Below are the code and all the weights of a small trained network. Each question names an input and a class and asks about switching units off, where a switched-off unit gives its printed mean instead of its output.

import numpy as np


def w(rows, s, z=0):
    codes = np.array(rows[::2]) - 128.0
    scale = np.full(codes.shape[1], s)
    scale[-1] = z or s
    return codes * scale


def f(y):
    return y / 2 * (1 + np.tanh(0.7978845608 * (y + 0.044715 * y**3)))


def log_softmax(a):
    a = a - a.max(-1, keepdims=True)
    return a - np.log(np.exp(a).sum(-1, keepdims=True))


def net(x, mask):
    res = np.array(x, float).reshape(1, 7) / 4 @ E
    y = f(res @ A[0][:, :-1].T + A[0][:, -1])
    res = res + np.where(mask, y, B[0][:, -1]) @ B[0][:, :-1]
    return log_softmax(res[-1] @ U[:, :-1].T + U[:, -1])


A, B = {}, {}
E = w([
[121,122,118,129,150,141],'x0',
[170,135,206,139,136,207],'x1',
[91,255,106,122,151,113],'x2',
[122,129,122,113,124,141],'x3',
[60,88,159,209,101,162],'x4',
[130,119,136,156,156,109],'x5',
[133,133,130,125,112,126],'x6',
],0.02)
A[0] = w([
[127,147,193,110,122,108,210],'n0',
[97,104,204,175,111,192,160],'n1',
[161,43,82,137,84,99,253],'n2',
[199,88,172,139,133,178,121],'n3',
[2,116,140,223,73,173,246],'n4',
[165,216,186,162,147,188,52],'n5',
[177,118,171,119,133,155,218],'n6',
],0.015,0.0049)
B[0] = w([
[111,75,77,96,149,157,156],'n0',
[124,54,130,161,18,101,228],'n1',
[88,55,11,85,153,208,222],'n2',
[188,196,174,85,85,176,213],'n3',
[41,128,222,118,30,46,251],'n4',
[56,3,9,70,181,122,203],'n5',
[255,106,212,110,137,233,190],'n6',
],0.0093,0.027)
U = w([
[159,89,34,60,168,135,238],'0',
[42,73,89,108,75,146,101],'1',
[117,253,9,102,143,76,199],'2',
[39,205,124,103,87,79,115],'3',
[195,143,171,79,134,178,124],'4',
[142,128,167,110,39,144,3],'5',
],0.012,0.0043)

Each question gives the input, the list of numbers given to net, and the class t.
The units are the neurons (one row each of A and B). Each row of codes is followed by its name. A weight is (code - 128) times the scale printed after its matrix; where a second scale follows, it is the last column's (A, B and U).
mask holds one flag per neuron, in row order. A switched-off neuron (its flag False) gives its mean, the last column of its row in B, instead of its output. The means were averaged over made-up inputs and are rounded, as every weight is.
A unit's drop is (log p(t) with every unit on - log p(t) with that unit switched off) / (log p(t) with every unit on - log p(t) with every unit switched off).
The circuit of an input: a set's keep is (log p(t) with only the set's units on - log p(t) with every unit switched off) / (log p(t) with every unit on - log p(t) with every unit switched off). Starting from all 7 units, units are removed one at a time, each time the one whose removal leaves the highest keep (on an exact tie, the one counted first), for as long as the keep stays at least 0.8.
circuit, biggest first: the units of the circuit, biggest drop first
unit that matters most: the unit with the biggest drop
k most important neurons: the k neurons with the biggest drops, biggest first
drop when u is switched off: that unit's drop, to one decimal
input [-3,7,-5,4,2,0,-6], class 5: unit that matters most => n1
input [-5,0,3,1,-2,8,5], class 2: circuit, biggest first => n4; n2; n6
input [4,-8,1,-8,7,3,5], class 3: circuit, biggest first => n4; n5
input [-4,0,-3,5,0,1,-1], class 0: 3 most important neurons => n4; n1; n2
input [-5,-6,1,-2,2,0,-2], class 3: circuit, biggest first => n5; n1
input [-1,0,4,-6,7,2,0], class 3: 3 most important neurons => n4; n2; n6
input [7,-6,3,-3,0,1,7], class 2: 2 most important neurons => n4; n1
input [-2,-7,-2,5,0,-1,0], class 0: 2 most important neurons => n4; n1
input [-6,-1,3,-1,7,-5,0], class 3: circuit, biggest first => n4; n2
input [-4,0,1,-7,-5,2,2], class 2: circuit, biggest first => n2; n4; n6; n1
input [-4,0,8,-3,-4,-5,0], class 2: circuit, biggest first => n6; n4
input [-8,-1,6,-1,-7,3,1], class 2: 2 most important neurons => n2; n6
input [-6,-3,7,6,1,-5,3], class 3: 2 most important neurons => n2; n5
input [-4,7,-6,5,0,-8,-4], class 4: circuit, biggest first => n6
input [7,0,2,4,8,8,-8], class 3: 3 most important neurons => n4; n2; n5
input [-1,3,7,-8,-4,8,-4], class 0: 2 most important neurons => n5; n4
input [-1,1,-4,4,3,7,4], class 5: 2 most important neurons => n5; n3
input [-3,1,8,3,-4,1,-2], class 0: 2 most important neurons => n5; n4
input [4,-5,-6,-7,0,0,-6], class 0: 2 most important neurons => n4; n1
input [-1,2,-7,0,2,2,-7], class 5: circuit, biggest first => n3
input [-3,1,-4,7,-8,-7,-7], class 4: 2 most important neurons => n5; n6
input [3,-6,6,-7,0,0,7], class 2: 2 most important neurons => n4; n1
input [-4,-4,6,4,-3,-2,2], class 2: drop when n4 is switched off => 0.7
input [-4,-6,3,4,-3,1,-1], class 2: drop when n4 is switched off => 0.4
input [-8,-8,-5,6,-2,1,2], class 0: drop when n4 is switched off => 0.6
